In the rows, 128 means zero.
Each row is followed by its class.
[ 99 105 118 111 128 142 106 126 107 162 141 160 153 150 126 124  92 131
 160 140 155  84 111  95 186 126 101 145 120 118 136 131 146 137 117 110
  94 123  78 116 168 155 124 163 125 139 125  80 136 131 147 133 127] -> Y
[101 160 147 119 164 107 134 134 127 138 124 144 142 152 121 100 146 119
 154 127 132 133 106 105 111 146 102 180 111 157 119 108 145 146 142 131
 119 137 126 134 137 128 117 136 122 136 131  94 127 104 101 124 113] -> T
[ 97 112 122 145 137 141 112 116 105 170 113 127 134  95 159 135 105 110
 174 121 116 171 124 107 106 143 116 111 114 145 141 149 115 158 112 111
 145 144 132 156 123 110  71 152 166  88 130 118 119 105  95 121 115] -> X
[167 145 151 122 116 109 118  99 137 152 101 139 114  93 163 127 146 148
 113 159 168 142 130 126 124 123 152 122 134 126 112 155 111  89 142 126
 101  94 127 100 101 164 146 126 103 117 121 118 134  98 148 127 160] -> L
[131 106 121 107 135 108 168 132 198 186  98 125  79  90 184 134 138 136
 123 107 101 122 103  71 120 142 129 142 129  96  75 115 163 168 124 105
 114 160 143 141 139  83 158  63 139 124 148 162 155 117 134 166 138] -> V
[109  95 125 100 107 129 131 139 122  95 106 118  96 127 137 134  98 139
 100 137 106 114 142 134 139 142 139 109 121 108 142 133 131 127 150 125
 139 130 140 126 116 128 134 142 135 131 164 124 107 120 138 103 135] -> P
[135 114 159 114 133 132  97 114  97 145 143 129 159 117 132 140 106 122
 121 137 151 111  81 135 141 138 119 104 138 160 116 143  97 175 163  91
 136 124 124 138 138 125  82 147 111  86 123 122 112 145 143 140 127] -> F
[146 154 154 153 105 137 123 112  87  90 118 101 146 145  95  91 126 132
 123 136 138  96 145 155 128 102 113 145 116 120 133 125 126 123  90 130
 147 104 125 135 117 155 115 142 109 127 129 143 123  92 119 134 138] -> D
[141 153 132 141 138 141 108 122 110 115 111 153 123  95 113  85  95 168
 106 131 123 119 131 125 129 108 129 108  96 130 109 142 127 112 107 129
 121 105 113 133 122 130 111 155 119 122  98 132 149 103 144 105  89] -> Y
[164 143 160 131 111 113 139 109 122 135  91 122 122 119 140 129 129 161
  79 132 138 120 169 145 108 119 127 141 110  88 134  95 139 110 128 134
 119 119 164 155 109 137 140  89 113 152 167 118 164  99 162 153 152] -> L
[141 143 130 168 124 137 105 123  85 172 131 138 122 126 110 104 105 105
 153 157 145 140 147 127 136 125 104 146  89 146 139 151 168 142  90 124
 113 119 105 123 146 142 102 141 130 123 125 123 155 110 107 132 116] -> J
[154 118 151 106 145 124 117 120 133 154  95 102 109 112 127 119 140 152
 126 145 152 158 128 144 121 133 143 145 151 131 110 142 129 114 132 127
 121 109 141 146 110 151 134 107 131 125 139 112 136  85 141 138 137] -> J
[146 117 107 118 148 140  86 151 112 137 117 131 143 128 127 153 143 134
 103 133 100 151 119 115 139 142 129 131 102  91  99 101 131 161 154 134
  74 130 155 137 150 121 149 146  82 163 117  99 135 157 168 121 136] -> A
[131 118 122  91 140 147 114 115 159  89 141  84 152 159 155 115 125 103
 117 111 123 122 135 109 127 146 142  93 153 131 135 127 109 140 119 125
 160 133 127 107  93 141 149 132 146 111 146 203 104 143 128 150 149] -> F
[129 123 137 140 136 106 126 105 132 131 113 115 112 127 123 126 133 137
 177 140 135 203  62  92 123 148  87 128 151 130 139 144 127 139 180 117
 128 102 131 104 156 123 127 117 138 128  88 135 130 115  85 132 141] -> P
[144 154 128 140 144 124 118 142 138 118 132 124 106 124 102 126 161 133
  97 125 137 108 128 125 116 118 137 142 144 112 115 131 113  99 158 147
 148 132 128 129 128 145 159  99 149 167 113 142  96 125 117 120 139] -> Y
[127 174 164 150 133 163 106 130 175 135 145 132  99 138 149  85 150 171
 148 151 122 105 124 160  69 109 142 231  98 152  82 135 136 100 101 131
 131 152 139 157  87  90 141 135 120  92 115 121 162 121 122 102 179] -> X
[164 121 144 121 165 128 111 100 115 144 138  82 157 122 142 139 126 124
 168 120 135 134 137 100 134  94  60  91  98 105 143 103 168 166 111 118
 118 113 130 137 134 145 113 105 101 103 127 113 126 127  98 190 138] -> F
[107 172 151 132 122 168 142 143 137 102 130 152 116 108 134 102 173 142
  88 151 128  78  73 103 128 140 154 113 135 124 137 123 117 129 142 122
 141 108 131  95 132 158 153 134 127 164 119 132 117 139 137 120 184] -> V
[129 130 114 120 129 106 140 116 122 119 108 147 158 158 156 104 131 116
 132  78 138 123 126 119 143 136 111 132 105 132 135 127 117 153 144 125
 133 121 167 134 150 107 110 145 130 111 124 146 157 108 127 158 106] -> V
[138 150  98 134  99 131 124 117 135 142 144 156 141 128 128 161 121 150
  98 138 100 124 138 106 142 163 134 117  99  88 117 152 141 131 115 141
 127 159 134 128 139 119 141 158 142 170 146 167 121 122 174 140 166] -> V
[113 137  91 102 159 121 120 124 106 125 148 117 192 178  96 126 129 126
 114  79 150 123 144 127 125 151 107 133 132 158 138 130  94 143 145 125
 121 140 156 133 147  99 120 122 136 137 148 142 121 161 127 135 106] -> J
[158 163 106 154 122  84 123 121 160 122 100 130  98 163 116 121 129 147
  56 138 185 143 132 173 138 125 134 123 172  97 109 112 120  69 110 129
 103 125 144 126 132 118 151 123 122 152 149 142 147 116 120 120 145] -> S
[150 140 125 125 122 107 133 129 122 124 148 116 116 132  96 135 145 112
  64 131 170 134 135 162 153 134 150 118 146 121 137 110 123 119 143 122
 144 147  98 136  97 158 149  97 110 151 138  84 153 134 194 116 144] -> J
[152 116 147 125 123 102  87 117 141 113 129 110 115 118 139 138 129 150
 133 147 162 155  91 131 155 128  96 144 135 120  95 125 143 129 136 106
  97 101 139 125 145 128 145  90 103 122 109 135 149 128 122 149 153] -> A
[123 121 118 107 117 115 101 136 119 137 116 135 137 132 119 117 109 132
 120 143 127 136 153 119 125 123 116 127 132 132 128 162 162 112 127 135
 122 130 102 113 124 147 137 131 126 134 136 133 135 117 136 118 147] -> T
[137 121 125 169  83 115 124 134 113  81  95 114 107 112 112 119 121 131
  94 115 156 124 119  99 132 111 129 105 124 146 116 141 114 102 110 129
 137 111  87 117 147 132 147 144 111 133 127 152 140 124 142 108 121] -> D
[104 165 146 131  88 105 115  95 136 148 115 119 125 125 139 117 143 171
 129 124 130 131 131 102 113 123 123 106 109 175 134 160 118 110 139 113
 102 101 128  92 154 106 135  93 107 131 118 150 150 116 134 139 142] -> D
[110  87 127 137 111  77 107 148 149 143 123 132  95 122 156 142 119 118
 147 118 135 118  84 141 146 113  95 138  97 119 120 130 148 105 146 124
 146 103 105 148 147 165 134 166 131 114 133 116 130  98 114 131 145] -> J
[133 128 137 109 145 109 131 121 192 145 102 126 136 143 141 105 144 152
 119  88 163 143 126 161 120 125 130 126 157 145 107 121 117  93 126 122
 123 134 152 135 137 107 153 148 150 133 117 136 138 136 132 119 125] -> U
[107  96  92 153 117 152 170 149 120  73 159 151 114 127 118  94 113 101
 135 113 139  72  96 129 126 100  80 175 150 132 140 115 166 113 123 125
 165 137  74 146 109 161 127 138 132 142 130 119 134 146 103  86 155] -> X
[146 133 154 152 119 129 138 130 107  90 108 112 106  97 143 153 137 128
 119 169 149 144 116 118 128 110 144 121 119 115 134 110 105  88 149 149
 118  92  88 137 120 140 151 114  96 128 132  92 112 128 134 106 131] -> D
[105 125 152 176  94  86 129 110  96 121 158 123 109 173 106 185 129  97
 118 118 156  92 124 112 160 130  88 122  80 150 130 115 123 168 139 116
 104 175 121 130 196 109 121 154  99 154 149 106 132 133 124 106 103] -> P
[105 160 101 105 119 102  74 154 160  84 182 111  97 156 145 144 129 100
 110 121  89 141 111 130 154 139 163 124 194 177 124 106 134 149  94 153
 128 141 102 111 108 153 145  95 150 106 133 146 134 156 165 190 169] -> L
[117 111 142 125  80 105 128  84 144 154 104  76 135 120 155 157 136 125
  90 129 108  98 121 166 105 106 143 107 177 100 147 107 132 106 139 120
 127 120 129 125 110 131 154 102 114 127 161 131 147 147 157 148 158] -> P
[138 149 183 113 157 117 132 123 158 121 129 121 126 103 141 114 150 138
 108 128 148 102  97 114 141 122 137 132 142 124 123 131 111 111 141 122
 133 141 105 116 109 147 152 127 118 126 122 109 128 151 137 113 161] -> P
[104 130 161 105 127 112 106 121 134 178 160 157 133 132 185 164 120 121
 124 152 110 137  91 154 117 130 139 117 118 115 111 119 112  99 160 128
 108 112 117 143 125 131 171 135 134 117  99 131 130 139 157  85 177] -> P
[122 132  74 131 104  95 120 111 113 136 127 120 143 121 111 107  95  90
 137 120 131 126 141 156 144 132  84 148 125 111 135 113 140 157 156 146
 158 122 126 134 122  97 119 137 151 126 130 141 137 137 131 144 153] -> Y
[105  96 167  79 144 146  96 156  79 134 113 120 113 108 135 128 134  89
 171 135 112  93 121 117 101 102 111 126 119 143 113 148 126 172 135 111
 160 124 150 143 116 143 115 131 146  71 152 123  78 116  77 120 128] -> T
[156 161 138 148 132 131 119 139 129  97 103 124 136 146 104 123 142 172
 142 129 189 125 152 141 136 101 120 139 130 110 119 129 150  97  92 118
 110 123 112 123 143 135 132 121  98 142 154 142 122 131 134 122  97] -> D
[144 124 127 122 126 117 117 121 133 129 111 128 145 127 148 142 123  98
 173 148 164 141 159 144 125 109 129 142 112  98 149 136 115  95 133 137
 104 162 173 153 127  85 115 128 101 137 168 121 133 155 128 105 127] -> A
[111 119 131 127 133 134 127 128  87  72 129 124 157 116 155 139 109 112
 106 121  91 101 120 137 130 124 174  84 131  78 169  98  93 141 143 144
 146 116 137 127 136 118  87 141  98 120 140 139 113 142 112 115 106] -> P
[112 136 131 169  92  89 119 126 107  98 141 130 119 183 129 107  88  70
 127 167 185  95 152 172 160 108 111 134 119 141 124 147 134  95 110 137
 121 132 109 144 145 170 125 162 147 128 167 130 114  88 108 112 107] -> J
[124 119 100 107 138 139 151 124 134 110 118  58 135 130 119 119 128 113
 199 144 111 143 113 146 122  99  84 154 145 126 127 160 181 112  70 146
 134 154 149 137 152 144 121 110 152 114 151  91 140 118 110 149 153] -> T
[121 119 157 174 189 139 141 127 142  89 138 120 154  58 133 108 160 125
 131 107 142 100  77 156 125  94  87 153 122 124 120  88 142 161 135 126
 149  69  95 114 133 155  92 128  86 134  71  58 121 151 107 146 114] -> F
[149 162 122  97 134 142  95 122 127 144 146 148 154 154 159 141 119 179
 120 139 118 136 138  96 147 160 149 108 107  67 121 124 123 157 152 131
 114 142 141 137 165 121 116 120 127 144 137 117 109 108 155 152 158] -> D
[125 139 108 160  71 100 153 159 143  91 130 140 100 172 138 139 156  92
 103 122 160 111 163 151 130 133 146 205 137 182 116 150 127 110 124 158
  96 128 143 112 136 147 161 124 132 134 136 127 125 111 144 124 153] -> L
[170 145 165 165  94 160 167  92 185 147 118  89  70  95 133 156 220 148
  83 166 180  48  76 170  89 104 202 151 217 140 148  99 117  46 153 153
 157  94 106 117 126 198 161 128 103 194 143  61  88 127 147 130 173] -> S
[152 138 139 110 123 128 135 123 112  90 137 132 151  96  96 111 149  97
 162 103 160 133 164 123 160  90 116  74 145 138 149 122 141 160 113 135
 121 133 134 108 112 147 140 130  92 131 105 128 156 164 180 126 126] -> V
[120 120 108 134  96 153 109 136  74  91 135 133 124 104 146 132  93 108
 112 157  86 141 133 106 127 131 139  99 109  93 156 134 154 130 100 141
 121 108  88 107 119 145 116 155 104 128 122 126 132 122 150  83 138] -> P
[120 115 171 152 146 132 128 132 115 144 124 110 154 145 122 137 146  87
 146 133 155 149 136 178 101 118 103 136 124 165 168 162 120 132 104 151
 155 160 144 153 144 129  88 152 161 125 149  97 149 114 120  98 116] -> J
[121 151 128 108 183 126 135 117 136 119  89  85 187 115 134  98 129 146
 139 113 123 154 123 143 148 146 106  91 128 122 147 115 110 123 189 126
 132 109 152 123 130 138 135 125 140 136 127 133 134 169 135 166 125] -> V
[129 102 131 108 120 138  86 121 135 105 102  95 117  65 126 141 148 137
 122 155 141 159  92 126 117 131 111 124 169 129 126 144 138 131 153 137
 127 102 117 125  98 149 136 110 119 147 117 118 127 119 158 133 176] -> Y
[136 117 127  68 160 113 137 144 130 159 129 132 115 130 150 137 137 133
 162 123 121 160 103 106 166 155 130 131 115 114 120 139 136 128 191 114
 111 132 119 121 161 124 133 109 122 137 113 121 106 129 125 120 113] -> U
[103 125 154 113 128 127 139 103 208 166 137 131  91 121 232 181 148 172
 151 121  94 108  99 139 143 133 144 155 122 102 116 106 128 131 124  96
  95 126 119 146 144 152 103 120 103 119 144  73 142  96 156 125  89] -> A
[131 127 149 159  77  98 110 123 118  83  70 136 112 140 140 120 114 140
 127 144 160 168 135 149 134 128 101 133 106  93 114 128 150 119 179 115
 110 110 126 138 144 126 133 129 109 144 144 142 157  93 140 113  99] -> D
[111 199 119 144 114 103 162 137 166  90 132  27 115 143 118 115 152  74
  97 146 100  99 145 128 186 138 141 237 174 102 105 130 140 160 129 141
  95 169  63 113 113 132 141  55 109 123 139  74 121 135 133 181 150] -> S
[114 159 135  84 127 147 141 124 123 126 134 119 145 159 138 131 115 152
 146 151 148 114 140 147 158 160 148 137 104  96 142  99 132 143 192 117
 116 135 129 145 139 127 130 120 115 140 172 105 125 130 155 114 121] -> J
[112 176 129 120 117 145 113 134  93  89 130 112 139 147 124 112  91 125
 109 135 115 129 159 109 127 133 143 138 113 170 129 142 108 146  99 146
 104 137 130 141 121  79 124 130 128 102 148 139 139 153 165 119 126] -> P
[133 181 140 115 140 103 136 124 138 117 102 139 147 167 134 112 160 138
 135 134 174 143 132 109 124 120 105 146 135  75 112 128 141 115 153 117
 113 135 136 130 128 153 155 101 123 145 148 123 125  96 118 129 135] -> T
[128 140 146 123 123 146 134 122  88  89 111 139 107 106 111 112 109 167
 112 146 147 158 120 132 108 147 150  89 132 135 122 108  92  97 146 107
 129  84 141 118 121 131 126 138 113 123 116 122 123 107 132  60 119] -> F
[137 121 184  84 181 136  68 129 174 252 130 149 105 120 177 118 171  97
 106 158 118 112 131 170 105 132 136 129 142 173 154 126 195 163 156 127
 135 133 138 126  87 158 103 130 157 135 127  61  97 100 115 170 168] -> F
[153 111 107 129 109 126 155 110 130 120 105  97 121 136 137 131 151 144
  96 121 153 121 126 120 116 127 129 142 154  95 133 111 146 110 134 130
 145 120 131 145 114 146 142 106 122 154 158 131 122  93 138 133 144] -> X
[135 176 103 141 138 121 114 114 125  76 132 105 144 133 117 103 110 145
 128 142 117 124 120 117 132 128 121 187 107  97  75 113 140 106 126 142
 113 121  90 138 121 131 144 134  93 130 119 130 138 124 130 135 127] -> T
[ 96 127 129 118 125  68 152 147 151 142 121 154 125  75 144 165 159 100
  99 116 139  69 151 189 152 109 145 115 104 111 122 177 100  94 155 147
 152 181 159 124 120 113 142 111 154 149 177 131 105 157 152 120 163] -> Y
[125 140 122 141 111 108 157 136  60  96 104 109  80  98 106 143 186 123
 112 122 140 123 201 146 101  90 180 112 137 107 131  90 132 111 163 148
 115 137 110 112 113 138 145  61  57 158 139  81 122  94 107  96 148] -> U
[129 154 114 119  84 141 116 117 113 127 114 124 105 112 158 121 104 141
 135 140 105 134 114 127 119 143 146 144 146 109 112 134 134 107 134 130
 127 107 115 132 141 125 133 130 144 112 140 132 145 121 146 126 152] -> S
[126 130  95 121  87 113 120 115  93 131 124 135 112 109 145 126 107 137
 122 113 113 128 150 103 136 120 116 115 106  91 107 130 165 144 157 103
 114 134  78 132 132 130 120 105  93 132 125 119 138 100 145 132 129] -> U
[148 139 135 130 117 156 130 138 132  79 115 120 108 129 134 129 135 152
 143 150 177 101 157 151 147  94 168  89 152 115 130 114 150 103 111 122
 104 139 116 119 125 159 139 126  81 119 147 132 139 127 133 108 126] -> V
[107 111  65 147 156 108 133 131 109  83 116 122 169 123 101 109 116  52
 169 105 164 170 140 124 141 112  86 108 128 102 143 113 116 163 111 144
 130 111 167 135 148 130  88 164 126 143 104  82  91 123  96 126  87] -> T
[126 187 156 124 143 116  91 128 116 150 110 124 106 145 147 103 146 175
 147 148 147 151 146 147  84 105 123 121 112 100  99 103 148  85 158 112
 108 133 115 133 135 120 150  99 103 129 134 125 144 108 103  95 150] -> U
[121 156  79 115 138 149 115 139 136 119 139 131 143 177 127 104 101 149
 133 106  90 136 144 112 118 165 117 128  86 106 110 121 107 130 137 137
 128 132 166 134 153 119 141 192 158 132 122 134  99 127 123 119 139] -> S
[149 121 137 144 147 147 106 117 104  99 115  99 176  86 148 132 137 123
 123 116 123 100  89 164 161 133 107 113 135 103 120 131 119 164 138 117
 139 111 124 139 140 191  75 189 111 125 131 125  90 141 119 169 119] -> U
[108 127 119 127 110 125 124 125 101  86 159 104 133 157 133 129 100  77
 124 155  69 110 147 142 101 116 121 129 127 116 144 144  89  97 145 176
 142 143 141 129 133 100 139 135 144 127 155 137 118 165 121 106 147] -> S
[131 104 160 119 124  95 133 132 120 189 155 147  95  92 133 108 145  61
 190 104 160  91 137 144 110  71 142 140 175 171 122 116 133  99  36 103
 149 148 120 124  90 136 136 122 131  69 143 130 148 162 132  90 111] -> X
[ 99 142 108 115 113 108 118 116  99 129  92 116 144 127 121  96  83 134
 132 105  95 153 146 115 132 142  97 134  82 107 149 183 100 107 163 106
 152 114 161 136 155 112  87 128 158 121 121 125 141 107 118 121 101] -> T
[155 129  98 109 113 131  79 118 151 140 127 167 104 167 167 139 157 116
 109 117 168 135 106 101 125 133 135  84 128 108  87 115 132 151 144 115
 131 119 144 112 126 160 192 167 130 125 127 185 135 125 140 135 171] -> T
[162  94 131 107 143 125 115 128 145 100 124 122 174  98 118 162 138 140
 133 111 147 128  77 130 176 128  98  98 125  77 126 116 143 143 132 111
 124 145 146 139 137 143 135 153 104 144 133 126 122 169 144 150 141] -> A
[124 147 129 121 127 143 112 138  80 154 130 146 129 111 122 133 120 131
 151 137  92 107 118  95 124 120 149 119 123 110 131 102 126 129 124 123
 119 122  98 128 143 136 120 151  96 139 138 132 118 144 132  87 113] -> A
[139 147  83 120  81 129 120 128 103 109 116 108  97 103 110 117  85 138
  97 152 138 138 163 127 147 144 130 136 145 152 117 146 156  90 146 146
 127 105  82 129 114 126 159 119 147 135 130 135 128 124 163 106 167] -> V
[122 143 138 131 160  89 152 113 149 133 122 134 142 156 154 131 146 138
  88 112 138 142 148 163 117 145 141 130 121  97 128 104 122 131 132 129
 133 134 147 128 120 105 117  78 120 145 147 141 139  95 121 158 109] -> S
[131 151 109 148 139 160 101 175 136 120 103 119 135 103 149 132 126 110
 159 157 118 111 119 106 146 121 148 113 121 109 106 143 117 102 120 129
  81 137 163 155 142 193 147 175 143 138 146 120  52 158 110 144 154] -> A
[138 171 105 142 133 143  89 117 165  53 103 103 142 138 137 130 132 137
 109  95 123 134 121 160 147 128 114 131 127 125 128 130 111 127 133 132
 127 114 160 149 120 147 109 182 130 119 129 155 130 147 118 153  99] -> T
[148 123 143 126 143  87 114 105 182 132 123 109 127 125 141 144 144 162
  68 125 184 110 126 147 132 110 115 108 134 109 111  88 157 131 132 105
 123 129 115 134 109 142 142  83  84 130 142  92 144 118 139 173 137] -> T
[159 195 135 131 130 107 123 101 148 132 100 107 140 151 120  98 136 146
 144 139 133 138 156 136 104 116  98 178 119  94 115 146 123  81 143 132
  89 135 182 142 146  79 123 108 122 152 148 139 119 126 106 113  96] -> D
[ 97 147 115 133 121  93  67 150  85 144 137 138 141 135 147 150 163 118
 126 126 152 137 114 117 133 142 160 111 147 154 106 146 110 133 115 133
 104 111 130 109 150 175 142 115 131 118 140 145 116 105 124 176 193] -> J
[151 149 110 110 111 165 129 130 114 142 152 145 113 134 148 123 129 110
 167 194 117 126 145 125 145 135 145 145 128  90 139 141 179 130 115 151
 104 142 127  97 147 130 136 131 121 144 140 106 139 134 152 108 162] -> V
[125 151 173 138 135  56  97 150 161 111 109 106 124 118 138 100 149 102
  92 119 116  84 127 178 135  66 128 138 131 122 125 133 146  92 126 150
 147 146  85 123  91 136 136 123  90 107 151 130 159 150 137 164 150] -> S
[125 173 109 127 111 167  92 138 100  74 148 100 117 155 147 129  91 143
 138 151 106  94 157 162 137 119 148 137 108 115 109 113 136 111  89 149
 106 124 112 135 147 123 123 170 118  87 151 114 122 131 115 104 133] -> S
[144 162 116 138 132 148 118 117 142 176 121 147 126 104 166 123 142 126
 158 121 159 132 114 125 125 118 179  95 129 118 109 131 106 108 115 119
 112 120 148 142 147 153 140 141 140 112 116 129 139 131 137 138 138] -> J
[157 135 127 144 149 144 105 134  95 174 134 130 113 149 107 144 124 130
 126 133 120 179 147 153 121 148 106 201  98 184 101 119 162 155 130 148
  87 101 125 169 139 118 127 112 140 134  77 110 145  91 153 129  77] -> Y
[127 111 137 166  99 113 138 145 135  49 127 113 164 119 113 129 137 115
 124  88 128  81  96 136 136 123 119 144 150 123 119 121 115 172 109 109
 168 136 123 141 128 169  81 174 108 113 142 131  82 118 132 147  73] -> A
[175 101 138 143 134 126 121 109 104 145  99  88 138  76 136 148 149 107
 129 158 147 149 131 147 111 119  99 138 139 111 144 127 138 114 155 153
 118 116 160 139 123 117 125 132 114 138 157 102 129 165 124 119 142] -> X
[116 106 127 120 115 119 123 154 122  51 125  98 116 154 145 149 110 132
 149 173 107 159 153 103 146 133 155 130 149  64 127 165 102 103 154 136
 103 128 104  86 138 142 127 112  89 116 141 149 102 104 107  88 132] -> F
[100 110 137 123 118 122 134 123 146 129 149 156 119 104 151 152 126 145
 118 164  89 132 102  90 125 134 149 117 121  79 119 106 118 160 183 131
 107 125  92 103 134  98 140 102  74 151 105 114 131 131 132  92 150] -> A
[137 140 139 132 128 147  97 139  74 126 102  97 130 108 120 123 132 107
 163 173 116 136 122 110 143 118 145 107 108 130 128 142 150 124 110 131
  90 125 150 127 136 145 123 151 108 122 151 135 102 135 114 135 109] -> X
[139 131 136 116 132 122  98 128 143 127 128 105 120 126 121 150 141 138
 104 120 120 112 114 137 148 119 135 107 114 133 134 121 104 137 141 122
 150 112 140 121 122 105 147 117 112 130 137 188 121 175 134 148 139] -> A
[ 84 153 121 145 109  92  85 127 115 141 119 111 154  90 130 155 132 127
 163 140  53 107 122 131 121 102 117  94 132  19  80 111 137 143 159 130
 127 151 123 123 144 145 154 149 127 126 140 130  96 137 114 156 181] -> V
[126 110 104 118 120 104 136 119 126 103 151 117 137 138 131 145 107 100
 112 118 124 120 155 117 142 138 130 129 133 148 121 146  89 125 132 155
 109 127 147 137 134 117 131 124 128 133 135 120  97 136 146 153 128] -> S
[122 121 123 147  51 108 130 148 159 109  99  38  88 101 115 140 145  97
 137 130 108 110 147 146 141  96 176 139 166  85 116 139 114  95 129 127
 149 169  95 115 126 137 170 128 115 107 142 114 120 160 152 128 176] -> U
